Each row has a name. Each question is about the rows just above it.

[-38  -9 -50  42  10 -49 -43  23  34 -43 -19  -9  33] -> <64>
[-28  11 -28 -41  39 -28 -42 -27 -37  -5  34 -30  35] -> <13>
[-15  -4  40 -40  44  37  42  10  42  46   3  53 -17] -> <145>
[-22 -50 -53   3  13  36  15  18 -28 -30 -14  50  40] -> <43>
[-34 -12  37  47  50  50   4  43  29  43 -50 -19 -35] -> <118>
[-36  24 -16 -18 -40 -40 -40 -10 -40 -55  33 -55 -27] -> <150>
The value that <13> holds more than once:	[-28]
Repeated in <145>:	[42]
Whose row is [-36  24 -16 -18 -40 -40 -40 -10 -40 -55  33 -55 -27]?	<150>
The row with [-28  11 -28 -41  39 -28 -42 -27 -37  -5  34 -30  35] is	<13>

[-14 -10  12   5 -34   8  34   0   1   6 -16  -3  -8  -1  -7  12 -10   0
  14  -7   2  19  16  11 -10 -11 -10 -10  -8] -> <93>
[  6  10  -3   0  16   6 -20  -2  -2  -6   3  12   4  -1   5 -11   2   1
  -6   7   2  -9  16  -7   6  -4   5  12   1] -> <10>
[ -4  24  -4  -1  35   7 -46  -7  -1 -21   2  18 -46  -7  15 -31   3   6
 -13  -4   6 -19  16 -19 -19 -19  15 -19  -4] -> <75>
[  3  -4  -6   5   2  -3   6   4  -4   7   9 -12   1   4  -4  10   4  -6
   0  -6  -6  -2  16   3   2   5  -5  -6  -3] -> <14>
Whose row is [ -4  24  -4  -1  35   7 -46  -7  -1 -21   2  18 -46  -7  15 -31   3   6
 -13  -4   6 -19  16 -19 -19 -19  15 -19  -4]?	<75>
Whose row is [  3  -4  -6   5   2  -3   6   4  -4   7   9 -12   1   4  -4  10   4  -6
   0  -6  -6  -2  16   3   2   5  -5  -6  -3]?	<14>
The row with [  6  10  -3   0  16   6 -20  -2  -2  -6   3  12   4  -1   5 -11   2   1
  -6   7   2  -9  16  -7   6  -4   5  12   1] is	<10>

[-17   6   5  19   4  -5  -5  -5  -5] = <92>
[-17   6   5  19   4  19   0   5   5] = <19>
[  2   5  -9   7 -13   3  -3 -29   0] = <31>
Repeated in <92>:	[-5]
Whose row is [-17   6   5  19   4  -5  -5  -5  -5]?	<92>
Where do [  2   5  -9   7 -13   3  -3 -29   0] appear?	<31>
[-17   6   5  19   4  19   0   5   5] is in which row?	<19>

[ 18 -33  -6  18  35   0  11 -28  33  -8  11   7  -4 -12 -54  18  18  18] : <55>
[ 15 -22 -29  17 -29  -7 -22 -20 -11 -35 -14  -6  -1 -14  -8  -8  20  -6] : <123>
[ 32  32 -29  17 -29  -7 -22 -20 -11 -35 -14  -6  -1 -14  -8  -8  32  14] : <127>
[ -2   6 -23 -29 -28   3  -1  14   5   8  -6   0  19  51 -36  -6 -13 -13] : <96>
[-11   4   1  27  -7  22  17  -4  -5   4 -17   0  17 -24   4 -23  -1   4] : <146>
Where do [ 15 -22 -29  17 -29  -7 -22 -20 -11 -35 -14  -6  -1 -14  -8  -8  20  -6] appear?	<123>
Whose row is [ 18 -33  -6  18  35   0  11 -28  33  -8  11   7  -4 -12 -54  18  18  18]?	<55>
Where do [ -2   6 -23 -29 -28   3  -1  14   5   8  -6   0  19  51 -36  -6 -13 -13] appear?	<96>
The row with [-11   4   1  27  -7  22  17  -4  -5   4 -17   0  17 -24   4 -23  -1   4] is	<146>

[  4   4  28 -22  42   4   4] = <70>
[-34 -34  13 -34  -9 -19   8] = <103>
[-31 -12  18 -31 -12  13 -16] = <34>
[-30   4   8  12  15   1 -31] = <22>
The value that <70> holds more than once:	[4]
Which value appears more than once in <103>?	[-34]
Whose row is [-34 -34  13 -34  -9 -19   8]?	<103>
Whose row is [-30   4   8  12  15   1 -31]?	<22>

